Below are the code and all the weights of a small trained network. Each question names an input and a target symbol and asks about switching units off, where a switched-off unit gives its printed mean instead of its output.

import numpy as np


def w(rows, s, z=0):
    codes = np.array(rows[::2]) - 128.0
    scale = np.full(codes.shape[1], s)
    scale[-1] = z or s
    return codes * scale


def f(y):
    return np.maximum(y, 0)


def softmax(a):
    e = np.exp(a - a.max(-1, keepdims=True))
    return e / e.sum(-1, keepdims=True)


def log_softmax(a):
    a = a - a.max(-1, keepdims=True)
    return a - np.log(np.exp(a).sum(-1, keepdims=True))


def net(x, mask):
    ids = ['αβγδεζηθλμξπσφψω'.index(c) for c in x.split()]
    T = len(ids)
    res = E[ids] + P[:T]
    r = res
    for j in range(2):
        rows = slice(2 * j, 2 * j + 2)
        q, k, v = (r @ M[0][rows].T for M in (Q, K, V))
        z = softmax(np.where(np.tri(T) > 0, q @ k.T / 2**0.5, -1e9)) @ v
        o = O[0][rows]
        res = res + np.where(mask[j], z, o[:, -1]) @ o[:, :-1]
    y = f(res @ A[0][:, :-1].T + A[0][:, -1])
    res = res + np.where(mask[2:6], y, B[0][:, -1]) @ B[0][:, :-1]
    return log_softmax(res[-1] @ U[:, :-1].T + U[:, -1])


Q, K, V, O, A, B = {}, {}, {}, {}, {}, {}
E = w([
[110,155,6,175],'α',
[113,168,96,90],'β',
[190,158,51,169],'γ',
[170,65,95,120],'δ',
[88,214,85,57],'ε',
[150,109,85,89],'ζ',
[197,153,34,116],'η',
[141,155,108,60],'θ',
[107,176,107,161],'λ',
[116,168,104,91],'μ',
[150,111,109,17],'ξ',
[143,95,140,128],'π',
[155,134,126,224],'σ',
[106,110,163,176],'φ',
[42,141,65,175],'ψ',
[78,113,131,86],'ω',
],0.014)
P = w([
[173,16,162,100],'0',
[211,25,192,103],'1',
[161,5,149,134],'2',
[199,77,224,176],'3',
[178,69,214,140],'4',
[150,5,173,159],'5',
],0.0022)
Q[0] = w([
[101,217,140,180],'H0',
[127,2,87,179],'H0',
[76,155,176,130],'H1',
[108,191,157,179],'H1',
],0.0095)
K[0] = w([
[249,171,78,118],'H0',
[116,175,254,204],'H0',
[107,78,149,88],'H1',
[111,53,137,137],'H1',
],0.0093)
V[0] = w([
[241,126,80,91],'H0',
[127,70,64,24],'H0',
[183,246,62,209],'H1',
[54,189,133,62],'H1',
],0.013)
O[0] = w([
[99,113,2,74,194],'H0',
[1,63,126,50,235],'H0',
[28,211,5,179,72],'H1',
[78,249,190,37,4],'H1',
],0.0078,0.0031)
A[0] = w([
[117,101,153,219,2],'N0',
[38,106,138,194,171],'N1',
[10,87,198,231,99],'N2',
[57,80,202,146,150],'N3',
],0.011,0.0045)
B[0] = w([
[226,169,54,15,203],'N0',
[126,142,219,247,235],'N1',
[232,254,90,50,229],'N2',
[75,72,217,108,253],'N3',
],0.0079,0.005)
U = w([
[40,123,128,212,200],'α',
[75,135,112,87,134],'β',
[69,103,71,216,101],'γ',
[123,27,96,124,207],'δ',
[71,188,99,35,107],'ε',
[76,133,89,62,83],'ζ',
[109,114,13,125,43],'η',
[130,130,85,3,1],'θ',
[88,191,183,197,139],'λ',
[85,134,111,86,131],'μ',
[65,98,191,71,48],'ξ',
[141,9,131,178,164],'π',
[176,154,18,106,43],'σ',
[217,132,151,113,175],'φ',
[168,196,203,104,134],'ψ',
[73,58,246,185,178],'ω',
],0.0061,0.0043)

Each question gives the input, a string of symbols that net reads in full, and the target symbol t.
The units are the heads (2 rows each of Q, K, V and O) and the neurons (one row each of A and B). Each row of codes is followed by its name. A weight is (code - 128) times the scale printed after its matrix; where a second scale follows, it is the last column's (O, A, B and U).
mask holds one flag per unit, heads first, then neurons. A switched-off unit (its flag False) gives its mean, the last column of its rows in O or B, instead of its output. The means were averaged over made-up inputs and are rounded, as every weight is.
A unit's drop is (log p(t) with every unit on - log p(t) with that unit switched off) / (log p(t) with every unit on - log p(t) with every unit switched off).
The circuit of an input: a set's keep is (log p(t) with only the set's units on - log p(t) with every unit switched off) / (log p(t) with every unit on - log p(t) with every unit switched off). Starting from all 6 units, units are removed one at a time, each time the one whose removal leaves the highest keep (on an exact tie, the one counted first), for as long as the keep stays at least 0.8.
units of the circuit, in order: the units of the circuit, biggest drop first
unit that matters most: the unit with the biggest drop
top k neurons: the k neurons with the biggest drops, biggest first
drop when u is switched off: that unit's drop, to one decimal
input θ ψ δ δ ζ ω, target ω: units of the circuit, in order	(N3, H0, N1)
input ψ φ η δ ψ φ, target ψ: top neuron	(N2)
input π δ φ σ, target φ: units of the circuit, in order	(N0, H0)
input φ β σ, target φ: units of the circuit, in order	(H0, N0)
input ζ φ ω, target ω: units of the circuit, in order	(N3, H1, H0)
input φ ψ ψ, target ψ: units of the circuit, in order	(H0, N2)
input ψ ω π, target ω: top 2 neurons	(N3, N0)
input π ω ω δ, target ω: units of the circuit, in order	(H0, H1, N3)
input δ γ φ α, target γ: top 2 neurons	(N1, N2)
input ξ π σ σ σ, target σ: top 2 neurons	(N0, N3)
input ε ψ ξ ψ φ, target ψ: drop when H0 is switched off	0.4
input ψ ζ φ, target φ: drop when H0 is switched off	0.6
input ψ θ δ φ φ, target φ: drop when H0 is switched off	0.5
input ψ γ α, target γ: unit that matters most	H1
